Here is a tiny trained network, its code and every weight. The questions are about switching its units off for an input and a class, where a switched-off unit gives its printed mean instead of its output.

import numpy as np


def w(rows, s, z=0):
    codes = np.array(rows[::2]) - 128.0
    scale = np.full(codes.shape[1], s)
    scale[-1] = z or s
    return codes * scale


def norm(h):
    return h / np.sqrt((h * h).mean(-1, keepdims=True) + 1e-5)


def f(y):
    return y / 2 * (1 + np.tanh(0.7978845608 * (y + 0.044715 * y**3)))


def log_softmax(a):
    a = a - a.max(-1, keepdims=True)
    return a - np.log(np.exp(a).sum(-1, keepdims=True))


def net(x, mask):
    res = np.array(x, float).reshape(1, 7) / 4 @ E
    u = 0
    for l in range(2):
        y = f(norm(res) @ A[l][:, :-1].T + A[l][:, -1])
        res = res + np.where(mask[u : u + 11], y, B[l][:, -1]) @ B[l][:, :-1]
        u += 11
    return log_softmax(norm(res)[-1] @ U[:, :-1].T + U[:, -1])


A, B = {}, {}
E = w([
[119,121,156,134,83,56],'x0',
[109,73,125,204,53,140],'x1',
[108,222,32,61,2,227],'x2',
[104,106,5,157,140,115],'x3',
[136,29,57,94,128,98],'x4',
[139,167,142,231,62,117],'x5',
[120,45,199,60,37,5],'x6',
],0.0076)
A[0] = w([
[156,158,3,147,81,193,14],'L0N1',
[105,79,124,31,182,63,21],'L0N2',
[205,79,96,82,185,130,141],'L0N3',
[90,28,98,87,175,78,149],'L0N4',
[145,185,135,202,232,102,45],'L0N5',
[125,161,181,88,49,112,43],'L0N6',
[161,94,147,140,138,180,239],'L0N7',
[168,15,132,176,97,108,3],'L0N8',
[126,98,216,97,134,107,134],'L0N9',
[183,136,120,152,78,151,31],'L0N10',
[137,193,171,148,161,120,101],'L0N11',
],0.011,0.0046)
B[0] = w([
[129,227,67,154,163,101,243],'L0N1',
[184,33,91,2,166,135,204],'L0N2',
[203,121,66,59,194,220,201],'L0N3',
[181,44,38,122,138,124,255],'L0N4',
[236,164,240,178,163,214,218],'L0N5',
[163,137,205,119,62,194,188],'L0N6',
[35,160,136,131,192,128,205],'L0N7',
[93,96,127,223,96,35,187],'L0N8',
[117,147,47,119,79,190,217],'L0N9',
[154,158,123,38,131,87,125],'L0N10',
[231,120,155,155,136,130,172],'L0N11',
],0.0088,0.0055)
A[1] = w([
[150,126,223,111,70,181,74],'L1N1',
[127,147,186,152,217,139,66],'L1N2',
[11,142,202,132,116,53,158],'L1N3',
[83,155,178,145,243,139,90],'L1N4',
[66,166,48,122,62,85,143],'L1N5',
[150,37,133,20,181,54,3],'L1N6',
[218,104,148,219,157,133,138],'L1N7',
[142,222,56,115,77,155,96],'L1N8',
[89,104,204,123,86,177,126],'L1N9',
[32,48,113,210,112,43,35],'L1N10',
[163,32,111,48,180,59,14],'L1N11',
],0.011,0.0061)
B[1] = w([
[105,124,187,56,73,92,198],'L1N1',
[118,140,175,115,178,223,182],'L1N2',
[200,85,65,83,100,167,153],'L1N3',
[97,126,137,108,164,235,189],'L1N4',
[85,150,136,228,200,89,221],'L1N5',
[212,2,50,25,148,176,221],'L1N6',
[160,152,157,195,129,157,247],'L1N7',
[42,105,57,142,131,26,254],'L1N8',
[111,148,155,51,126,90,168],'L1N9',
[221,86,176,248,68,56,190],'L1N10',
[154,61,115,24,128,147,230],'L1N11',
],0.012,0.0055)
U = w([
[204,2,60,45,177,137,197],'0',
[191,49,153,235,76,59,192],'1',
[39,197,33,189,158,51,186],'2',
[78,175,198,47,46,75,192],'3',
[71,167,87,69,225,206,25],'4',
[176,113,79,192,228,191,2],'5',
[169,176,239,195,188,215,161],'6',
],0.019,0.0075)

Each question gives the input, the list of numbers given to net, and the class t.
The units are the neurons (one row each of A and B). Each row of codes is followed by its name. A weight is (code - 128) times the scale printed after its matrix; where a second scale follows, it is the last column's (A, B and U).
mask holds one flag per neuron, layer by layer. A switched-off neuron (its flag False) gives its mean, the last column of its row in B, instead of its output. The means were averaged over made-up inputs and are rounded, as every weight is.
A unit's drop is (log p(t) with every unit on - log p(t) with that unit switched off) / (log p(t) with every unit on - log p(t) with every unit switched off).
The circuit of an input: a set's keep is (log p(t) with only the set's units on - log p(t) with every unit switched off) / (log p(t) with every unit on - log p(t) with every unit switched off). Starting from the 12 units with the biggest drops (on a tie, the unit counted first), units are removed one at a time, each time the one whose removal leaves the highest keep (on an exact tie, the one counted first), for as long as the keep stays at least 0.8.
circuit, biggest first: the units of the circuit, biggest drop first
top k neurons: the k neurons with the biggest drops, biggest first
k most important neurons of layer l: the k neurons of layer l with the biggest drops, biggest first
drop of u: that unit's drop, to one decimal
input [7,-2,8,-3,-7,-3,-2], class 3: top 2 neurons	L0N6, L1N1
input [6,-4,1,-2,2,-8,-8], class 4: circuit, biggest first	L1N6
input [-3,-5,-2,-4,7,0,-5], class 5: 2 most important neurons of layer 0	L0N5, L0N7
input [2,7,-3,2,3,-5,-4], class 1: top 3 neurons	L0N8, L1N10, L0N2
input [-4,1,6,-6,0,0,0], class 3: circuit, biggest first	L0N4, L1N1
input [-4,-2,7,-7,1,-4,-2], class 2: top 2 neurons	L1N8, L0N5
input [1,7,-2,-3,3,-1,-4], class 1: top 2 neurons	L0N8, L1N10
input [-4,2,-4,3,6,3,-1], class 1: top 3 neurons	L0N8, L0N2, L1N10
input [-5,-1,2,-3,5,2,-7], class 2: circuit, biggest first	L0N1, L1N8
input [7,5,0,3,8,-2,-3], class 1: circuit, biggest first	L0N8, L1N10
input [-4,-4,8,-7,7,0,8], class 3: circuit, biggest first	L0N6, L1N1
input [-7,7,1,-6,2,-3,3], class 3: 3 most important neurons of layer 0	L0N1, L0N6, L0N9
input [-1,8,0,2,-6,-7,5], class 1: 2 most important neurons of layer 0	L0N8, L0N3
input [4,-2,-6,-2,7,3,-6], class 6: circuit, biggest first	L0N5
input [0,1,-6,0,3,2,0], class 1: top 3 neurons	L0N8, L1N10, L1N7
input [7,0,3,7,-1,8,4], class 2: 2 most important neurons of layer 0	L0N10, L0N8
input [4,4,-2,1,-5,-4,3], class 1: drop of L0N9	0.1
input [1,5,3,-7,-3,-6,-1], class 3: drop of L1N10	0.0
input [-2,2,7,-4,3,-5,3], class 3: drop of L0N6	0.4
input [7,0,-4,7,6,4,2], class 1: circuit, biggest first	L1N10
